Below are the code and all the weights of a small trained network. Each question names an input and a target symbol and asks about switching units off, where a switched-off unit gives its printed mean instead of its output.

import numpy as np


def w(rows, s, z=0):
    codes = np.array(rows[::2]) - 128.0
    scale = np.full(codes.shape[1], s)
    scale[-1] = z or s
    return codes * scale


def norm(h):
    return h / np.sqrt((h * h).mean(-1, keepdims=True) + 1e-5)


def f(y):
    return np.maximum(y, 0)


def softmax(a):
    e = np.exp(a - a.max(-1, keepdims=True))
    return e / e.sum(-1, keepdims=True)


def log_softmax(a):
    a = a - a.max(-1, keepdims=True)
    return a - np.log(np.exp(a).sum(-1, keepdims=True))


def net(x, mask):
    ids = ['Ωαεηλμπτφψ'.index(c) for c in x.split()]
    T = len(ids)
    res = E[ids] + P[:T]
    u = 0
    for l in range(3):
        q, k, v = (norm(res) @ M[l].T for M in (Q, K, V))
        z = softmax(np.where(np.tri(T) > 0, q @ k.T / 3**0.5, -1e9)) @ v
        res = res + np.where(mask[u], z, O[l][:, -1]) @ O[l][:, :-1]
        u += 1
        y = f(norm(res) @ A[l][:, :-1].T + A[l][:, -1])
        res = res + np.where(mask[u : u + 12], y, B[l][:, -1]) @ B[l][:, :-1]
        u += 12
    return log_softmax(norm(res)[-1] @ U[:, :-1].T + U[:, -1])


Q, K, V, O, A, B = {}, {}, {}, {}, {}, {}
E = w([
[138,251,165,103,179,132],'Ω',
[160,147,49,213,60,54],'α',
[89,178,172,101,55,128],'ε',
[76,98,174,178,55,96],'η',
[92,76,169,190,114,101],'λ',
[202,172,104,83,228,169],'μ',
[147,118,48,114,118,245],'π',
[189,97,182,119,199,61],'τ',
[195,117,126,255,219,117],'φ',
[251,133,139,193,125,79],'ψ',
],0.0096)
P = w([
[57,143,72,43,76,105],'0',
[102,254,89,175,174,99],'1',
[132,108,110,35,72,98],'2',
[162,187,111,172,134,112],'3',
[151,88,161,54,70,139],'4',
[184,142,156,190,110,144],'5',
[167,67,199,65,61,173],'6',
[161,179,123,190,137,127],'7',
],0.0072)
Q[0] = w([
[239,132,225,65,39,185],'L0H1',
[47,179,80,171,168,221],'L0H1',
[2,98,74,135,170,151],'L0H1',
],0.0076)
K[0] = w([
[205,42,189,126,108,230],'L0H1',
[1,181,117,115,85,90],'L0H1',
[54,142,62,81,159,108],'L0H1',
],0.009)
V[0] = w([
[81,141,185,206,53,101],'L0H1',
[118,141,213,104,229,3],'L0H1',
[21,226,95,98,81,111],'L0H1',
],0.0038)
O[0] = w([
[203,116,134,141,49,59,111],'L0H1',
[16,93,202,213,136,135,251],'L0H1',
[181,118,214,195,66,255,202],'L0H1',
],0.0051,0.0012)
A[0] = w([
[71,102,143,5,125,173,91],'L0N1',
[122,63,214,100,153,196,63],'L0N2',
[46,239,158,147,74,112,110],'L0N3',
[201,117,205,253,198,124,20],'L0N4',
[88,138,209,143,29,153,49],'L0N5',
[71,95,143,78,172,45,63],'L0N6',
[113,29,27,66,45,132,245],'L0N7',
[130,96,190,99,82,94,67],'L0N8',
[49,25,142,49,41,188,4],'L0N9',
[33,89,35,118,110,175,220],'L0N10',
[57,92,169,43,145,213,97],'L0N11',
[103,175,186,75,93,65,17],'L0N12',
],0.006,0.0017)
B[0] = w([
[61,124,135,142,130,78,185],'L0N1',
[141,149,156,177,55,164,152],'L0N2',
[157,101,76,47,114,101,253],'L0N3',
[75,93,164,40,138,98,232],'L0N4',
[123,82,60,147,124,194,213],'L0N5',
[144,107,33,50,108,104,152],'L0N6',
[124,173,216,85,193,118,179],'L0N7',
[155,138,87,162,126,185,169],'L0N8',
[152,217,158,66,253,116,165],'L0N9',
[111,54,141,122,154,147,151],'L0N10',
[30,113,192,180,39,67,179],'L0N11',
[182,66,84,117,142,135,190],'L0N12',
],0.0062,0.0048)
Q[1] = w([
[126,28,45,48,189,65],'L1H1',
[104,254,33,232,205,123],'L1H1',
[154,202,166,38,172,72],'L1H1',
],0.0071)
K[1] = w([
[206,145,42,242,254,8],'L1H1',
[72,246,29,145,61,199],'L1H1',
[195,104,90,47,203,97],'L1H1',
],0.006)
V[1] = w([
[53,254,14,56,122,230],'L1H1',
[51,6,165,223,159,202],'L1H1',
[136,171,168,98,60,110],'L1H1',
],0.0025)
O[1] = w([
[155,219,142,206,33,125,194],'L1H1',
[168,139,53,27,183,30,2],'L1H1',
[55,156,1,110,115,148,161],'L1H1',
],0.004,0.0018)
A[1] = w([
[177,77,134,189,199,197,90],'L1N1',
[211,205,107,95,148,235,198],'L1N2',
[138,203,128,106,74,46,95],'L1N3',
[130,50,126,148,81,105,128],'L1N4',
[47,178,82,119,206,120,51],'L1N5',
[124,111,132,52,159,198,138],'L1N6',
[196,195,178,99,196,67,146],'L1N7',
[107,125,96,72,59,78,102],'L1N8',
[124,144,115,228,203,139,133],'L1N9',
[138,66,2,211,147,117,134],'L1N10',
[186,142,188,194,187,100,72],'L1N11',
[198,143,116,164,101,246,4],'L1N12',
],0.0074,0.0035)
B[1] = w([
[181,79,150,191,158,103,151],'L1N1',
[167,132,93,206,174,81,254],'L1N2',
[144,118,193,92,155,191,188],'L1N3',
[109,150,98,121,113,149,161],'L1N4',
[193,98,152,130,98,162,160],'L1N5',
[160,141,179,162,107,164,198],'L1N6',
[111,174,111,102,122,116,236],'L1N7',
[136,88,123,201,179,136,182],'L1N8',
[132,44,131,189,119,42,153],'L1N9',
[125,238,205,115,122,183,157],'L1N10',
[129,139,80,143,55,80,163],'L1N11',
[83,92,153,120,167,255,157],'L1N12',
],0.0078,0.0069)
Q[2] = w([
[75,172,128,164,57,161],'L2H1',
[173,70,244,1,181,137],'L2H1',
[188,140,128,180,100,150],'L2H1',
],0.0084)
K[2] = w([
[18,118,153,189,171,213],'L2H1',
[207,12,183,3,62,37],'L2H1',
[226,144,130,130,172,191],'L2H1',
],0.0045)
V[2] = w([
[143,152,121,175,75,12],'L2H1',
[153,230,143,213,120,201],'L2H1',
[102,38,254,169,213,177],'L2H1',
],0.004)
O[2] = w([
[119,35,31,51,97,131,90],'L2H1',
[123,133,183,4,111,59,252],'L2H1',
[11,66,197,151,140,56,198],'L2H1',
],0.0044,0.0036)
A[2] = w([
[159,152,125,108,62,29,135],'L2N1',
[204,52,31,15,101,254,43],'L2N2',
[108,140,73,104,19,1,86],'L2N3',
[123,191,132,190,9,165,2],'L2N4',
[116,92,195,102,222,113,148],'L2N5',
[67,7,87,188,61,102,96],'L2N6',
[49,155,92,92,15,161,19],'L2N7',
[19,64,94,25,196,75,88],'L2N8',
[186,78,180,62,89,151,142],'L2N9',
[156,185,12,240,127,183,121],'L2N10',
[54,118,100,200,28,190,69],'L2N11',
[181,95,106,188,155,59,79],'L2N12',
],0.0072,0.0035)
B[2] = w([
[110,123,158,133,160,195,187],'L2N1',
[172,67,170,59,10,158,168],'L2N2',
[78,90,144,124,130,128,157],'L2N3',
[123,135,91,151,59,137,172],'L2N4',
[127,119,85,97,115,130,254],'L2N5',
[78,211,65,174,132,221,158],'L2N6',
[108,139,76,94,152,57,156],'L2N7',
[159,111,123,120,163,148,178],'L2N8',
[107,124,101,168,148,91,191],'L2N9',
[118,67,177,81,125,112,187],'L2N10',
[171,149,90,80,136,82,170],'L2N11',
[135,124,121,119,82,87,186],'L2N12',
],0.012,0.0051)
U = w([
[198,234,176,84,171,139,126],'Ω',
[212,67,132,181,144,2,135],'α',
[205,62,144,53,31,172,133],'ε',
[111,173,48,95,59,37,163],'η',
[92,138,37,158,161,212,251],'λ',
[157,59,52,39,221,117,49],'μ',
[146,183,155,209,15,175,63],'π',
[20,90,207,99,148,93,116],'τ',
[79,101,104,246,102,70,136],'φ',
[181,60,164,219,169,211,139],'ψ',
],0.008,0.0019)

Each question gives the input, a string of symbols that net reads in full, and the target symbol t.
The units are the heads (3 rows each of Q, K, V and O) and the neurons (one row each of A and B). Each row of codes is followed by its name. A weight is (code - 128) times the scale printed after its matrix; where a second scale follows, it is the last column's (O, A, B and U).
mask holds one flag per unit, layer by layer, with each layer's heads first. A switched-off unit (its flag False) gives its mean, the last column of its rows in O or B, instead of its output. The means were averaged over made-up inputs and are rounded, as every weight is.
A unit's drop is (log p(t) with every unit on - log p(t) with that unit switched off) / (log p(t) with every unit on - log p(t) with every unit switched off).
The circuit of an input: a set's keep is (log p(t) with only the set's units on - log p(t) with every unit switched off) / (log p(t) with every unit on - log p(t) with every unit switched off). Starting from the 12 units with the biggest drops (on a tie, the unit counted first), units are removed one at a time, each time the one whose removal leaves the highest keep (on an exact tie, the one counted first), for as long as the keep stays at least 0.8.
circuit, biggest first: the units of the circuit, biggest drop first
unit that matters most: the unit with the biggest drop
top k neurons: the k neurons with the biggest drops, biggest first
k most important neurons of layer l: the k neurons of layer l with the biggest drops, biggest first
input η φ ψ Ω φ, target ε: circuit, biggest first : [L1N2]
input ε η Ω μ ψ η, target η: top 2 neurons : [L1N10 L2N7]
input ε μ μ, target τ: 3 most important neurons of layer 0 : [L0N11 L0N1 L0N9]
input α Ω ε, target π: 2 most important neurons of layer 0 : [L0N5 L0N9]
input Ω μ η φ Ω η Ω, target ψ: top 2 neurons : [L1N12 L0N2]
input ε λ η, target α: top 4 neurons : [L0N9 L0N5 L1N2 L0N7]
input φ π Ω μ Ω μ η, target τ: top 3 neurons : [L0N9 L0N7 L0N11]
input ε μ φ ε λ Ω Ω, target α: top 3 neurons : [L0N12 L1N12 L1N10]
input η μ Ω, target τ: 3 most important neurons of layer 0 : [L0N11 L0N1 L0N9]
input π ψ Ω μ ε, target τ: 2 most important neurons of layer 0 : [L0N11 L0N9]
input Ω Ω Ω λ, target λ: top 3 neurons : [L2N6 L0N4 L1N7]
input Ω μ φ π ψ φ, target φ: top 2 neurons : [L2N6 L1N11]
input μ ψ π η μ, target Ω: 4 most important neurons of layer 0 : [L0N3 L0N5 L0N4 L0N12]
input π τ α, target λ: top 2 neurons : [L0N7 L1N8]
input ε Ω τ μ Ω Ω μ α, target π: circuit, biggest first : [L1N10]
input Ω μ μ λ Ω, target τ: top 3 neurons : [L0N11 L1N2 L0N1]
input μ π η, target Ω: top 2 neurons : [L0N7 L0N9]
input μ τ Ω, target λ: 4 most important neurons of layer 0 : [L0N9 L0N7 L0N11 L0N12]
input λ μ λ, target τ: top 3 neurons : [L0N9 L0N7 L1N2]
input τ λ η, target λ: unit that matters most : L2H1
input ψ Ω ε ψ μ Ω ε, target τ: 3 most important neurons of layer 0 : [L0N9 L0N11 L0N1]
input μ ε μ ψ Ω, target ε: top 3 neurons : [L1N11 L0N4 L2N2]
input φ Ω Ω μ α, target τ: 2 most important neurons of layer 0 : [L0N7 L0N12]
input Ω α π, target Ω: 2 most important neurons of layer 0 : [L0N7 L0N9]
input ε ψ φ η η, target μ: 3 most important neurons of layer 0 : [L0N9 L0N7 L0N3]
input Ω Ω μ, target τ: top 3 neurons : [L0N11 L0N1 L1N2]
input π ψ Ω η Ω, target ψ: 2 most important neurons of layer 0 : [L0N12 L0N4]
